Here is a tiny trained network, its code and every weight. The questions are about switching its units off for an input and a target symbol, where a switched-off unit gives its printed mean instead of its output.

import numpy as np


def w(rows, s, z=0):
    codes = np.array(rows[::2]) - 128.0
    scale = np.full(codes.shape[1], s)
    scale[-1] = z or s
    return codes * scale


def norm(h):
    return h / np.sqrt((h * h).mean(-1, keepdims=True) + 1e-5)


def f(y):
    return np.maximum(y, 0)


def softmax(a):
    e = np.exp(a - a.max(-1, keepdims=True))
    return e / e.sum(-1, keepdims=True)


def log_softmax(a):
    a = a - a.max(-1, keepdims=True)
    return a - np.log(np.exp(a).sum(-1, keepdims=True))


def net(x, mask):
    ids = ['ΓΔΘΠΦΩαβεζηξτ'.index(c) for c in x.split()]
    T = len(ids)
    res = E[ids] + P[:T]
    q, k, v = (norm(res) @ M[0].T for M in (Q, K, V))
    z = softmax(np.where(np.tri(T) > 0, q @ k.T / 3**0.5, -1e9)) @ v
    res = res + np.where(mask[0], z, O[0][:, -1]) @ O[0][:, :-1]
    y = f(norm(res) @ A[0][:, :-1].T + A[0][:, -1])
    res = res + np.where(mask[1:17], y, B[0][:, -1]) @ B[0][:, :-1]
    return log_softmax(norm(res)[-1] @ U[:, :-1].T + U[:, -1])


Q, K, V, O, A, B = {}, {}, {}, {}, {}, {}
E = w([
[111,80,109,101,123,202,172,123,97],'Γ',
[102,55,79,159,140,153,140,98,106],'Δ',
[139,89,85,91,122,214,161,133,97],'Θ',
[118,38,59,120,162,122,110,83,118],'Π',
[120,45,63,107,161,165,106,88,95],'Φ',
[147,48,118,39,156,168,175,100,130],'Ω',
[153,112,68,112,141,223,123,83,176],'α',
[118,70,88,134,113,174,185,125,40],'β',
[123,13,118,97,151,36,161,105,68],'ε',
[171,108,33,108,112,99,158,142,9],'ζ',
[124,94,155,127,172,137,127,45,232],'η',
[206,191,69,202,76,169,173,127,134],'ξ',
[108,147,133,213,97,2,98,114,131],'τ',
],0.00079)
P = w([
[3,103,74,189,215,134,168,231,194],'0',
[73,82,86,149,161,135,173,168,169],'1',
[77,72,117,128,126,132,154,109,158],'2',
[87,76,134,126,92,148,134,87,142],'3',
[108,85,159,115,67,164,110,71,122],'4',
[138,81,192,109,51,166,77,48,100],'5',
[169,72,210,112,38,149,71,19,96],'6',
],0.00069)
Q[0] = w([
[127,220,120,133,132,128,121,187,148],'head 0',
[86,212,128,113,195,59,127,253,153],'head 0',
[102,156,108,100,226,129,172,177,163],'head 0',
],0.0046)
K[0] = w([
[36,68,73,115,238,133,145,219,135],'head 0',
[57,131,45,139,224,169,188,227,175],'head 0',
[61,162,30,196,177,83,205,251,176],'head 0',
],0.0027)
V[0] = w([
[156,116,116,129,102,82,159,161,2],'head 0',
[71,81,155,83,174,39,138,124,135],'head 0',
[66,181,131,234,111,56,110,151,159],'head 0',
],0.0019)
O[0] = w([
[78,96,102,139,119,201,97,135,250,3],'head 0',
[210,166,181,188,104,195,56,137,116,111],'head 0',
[132,91,161,65,37,144,84,32,101,19],'head 0',
],0.0023,0.0004)
A[0] = w([
[190,146,159,111,142,118,134,133,63,166],'neuron 0',
[92,112,111,167,116,112,81,105,120,91],'neuron 1',
[131,119,133,68,74,171,109,101,109,3],'neuron 2',
[139,137,117,151,97,139,161,93,136,148],'neuron 3',
[136,145,116,100,112,170,180,144,132,195],'neuron 4',
[146,165,143,165,135,165,110,145,114,239],'neuron 5',
[122,100,104,108,115,124,131,135,74,237],'neuron 6',
[103,145,128,188,161,59,148,153,136,196],'neuron 7',
[109,124,154,143,153,162,101,183,97,125],'neuron 8',
[118,123,167,82,77,119,107,94,112,189],'neuron 9',
[120,129,137,139,125,176,91,120,233,146],'neuron 10',
[160,115,123,149,125,82,136,112,173,206],'neuron 11',
[87,122,140,99,147,117,124,109,254,197],'neuron 12',
[111,134,134,122,75,116,82,108,118,103],'neuron 13',
[149,136,128,127,108,205,93,106,152,16],'neuron 14',
[60,89,129,32,124,107,134,90,128,94],'neuron 15',
],0.0026,0.00048)
B[0] = w([
[76,170,90,187,42,156,112,106,59,166],'neuron 0',
[180,152,134,87,172,160,154,96,192,199],'neuron 1',
[117,188,168,52,130,216,95,198,102,173],'neuron 2',
[126,142,155,95,176,89,105,142,193,213],'neuron 3',
[136,100,167,133,149,112,71,35,158,217],'neuron 4',
[218,136,115,192,91,47,137,143,137,156],'neuron 5',
[94,193,168,112,132,111,88,83,118,248],'neuron 6',
[148,145,155,4,88,135,169,208,92,179],'neuron 7',
[161,178,170,131,96,79,99,94,179,174],'neuron 8',
[112,165,65,100,139,208,144,172,140,196],'neuron 9',
[72,66,101,114,44,48,116,174,21,178],'neuron 10',
[74,115,153,149,188,158,136,132,154,186],'neuron 11',
[80,193,37,203,36,178,124,167,53,171],'neuron 12',
[129,167,132,82,167,191,141,196,127,171],'neuron 13',
[149,114,214,45,101,40,109,185,144,171],'neuron 14',
[213,193,121,148,53,16,183,118,231,223],'neuron 15',
],0.0016,0.0015)
U = w([
[80,133,175,137,168,142,158,160,145,66],'Γ',
[106,112,155,148,165,184,88,37,178,124],'Δ',
[72,130,119,108,179,147,174,172,139,52],'Θ',
[192,132,131,159,172,140,67,92,166,56],'Π',
[153,144,123,146,195,119,97,143,138,103],'Φ',
[224,146,156,165,170,127,180,212,137,152],'Ω',
[109,160,107,51,191,88,183,117,28,63],'α',
[47,81,99,174,117,188,144,143,141,101],'β',
[173,44,191,171,63,68,53,192,141,127],'ε',
[71,84,38,152,67,146,97,200,105,92],'ζ',
[138,177,154,202,77,121,107,71,1,176],'η',
[117,161,74,116,47,27,193,74,196,250],'ξ',
[153,181,173,20,49,207,87,143,144,210],'τ',
],0.0051,0.0011)

Each question gives the input, a string of symbols that net reads in full, and the target symbol t.
The units are the heads (3 rows each of Q, K, V and O) and the neurons (one row each of A and B). Each row of codes is followed by its name. A weight is (code - 128) times the scale printed after its matrix; where a second scale follows, it is the last column's (O, A, B and U).
mask holds one flag per unit, heads first, then neurons. A switched-off unit (its flag False) gives its mean, the last column of its rows in O or B, instead of its output. The means were averaged over made-up inputs and are rounded, as every weight is.
A unit's drop is (log p(t) with every unit on - log p(t) with that unit switched off) / (log p(t) with every unit on - log p(t) with every unit switched off).
The circuit of an input: a set's keep is (log p(t) with only the set's units on - log p(t) with every unit switched off) / (log p(t) with every unit on - log p(t) with every unit switched off). Starting from the 12 units with the biggest drops (on a tie, the unit counted first), units are removed one at a time, each time the one whose removal leaves the highest keep (on an exact tie, the one counted first), for as long as the keep stays at least 0.8.
circuit, biggest first: the units of the circuit, biggest drop first
k most important neurons: the k neurons with the biggest drops, biggest first
drop of u: that unit's drop, to one decimal
input η Π Ω ξ ξ β, target ξ: most important neuron -> (neuron 15)
input τ Δ α Δ α Δ, target α: circuit, biggest first -> (head 0; neuron 7)
input Φ α Ω α Δ η, target η: circuit, biggest first -> (head 0; neuron 0)
input β τ Ω, target τ: circuit, biggest first -> (head 0; neuron 2)
input ζ Δ β Ω Γ, target Ω: circuit, biggest first -> (head 0; neuron 5)
input ξ ξ τ η, target τ: 2 most important neurons -> (neuron 2; neuron 9)
input α Ω ξ ζ, target ξ: circuit, biggest first -> (head 0; neuron 15; neuron 9)
input η Θ ε τ, target τ: circuit, biggest first -> (head 0; neuron 13; neuron 9)
input ξ η ξ Δ α Ω, target α: circuit, biggest first -> (head 0; neuron 0)
input Δ ε ξ Ω, target ξ: 2 most important neurons -> (neuron 15; neuron 12)
input ε η Π η α, target η: circuit, biggest first -> (head 0; neuron 0)
input β ε ε, target ε: circuit, biggest first -> (head 0; neuron 10)
input Π Θ ξ ε η Γ, target η: 2 most important neurons -> (neuron 0; neuron 15)
input ε Π Φ Π ε η, target ε: 2 most important neurons -> (neuron 14; neuron 10)
input ξ Δ ξ Φ, target ξ: circuit, biggest first -> (neuron 15)
input ε τ ξ Δ ε ξ Θ, target ξ: circuit, biggest first -> (head 0; neuron 15)
input Γ Ω Π τ α τ Π, target τ: 2 most important neurons -> (neuron 2; neuron 9)
input Δ ζ Θ, target ζ: 2 most important neurons -> (neuron 10; neuron 12)
input Π ε α, target ε: 2 most important neurons -> (neuron 10; neuron 14)
input Δ η Γ ε ζ, target ε: most important neuron -> (neuron 14)
input Ω η Δ ξ η, target ξ: drop of neuron 14 -> 0.0
input Φ Δ ξ ξ Φ, target ξ: drop of head 0 -> 0.9
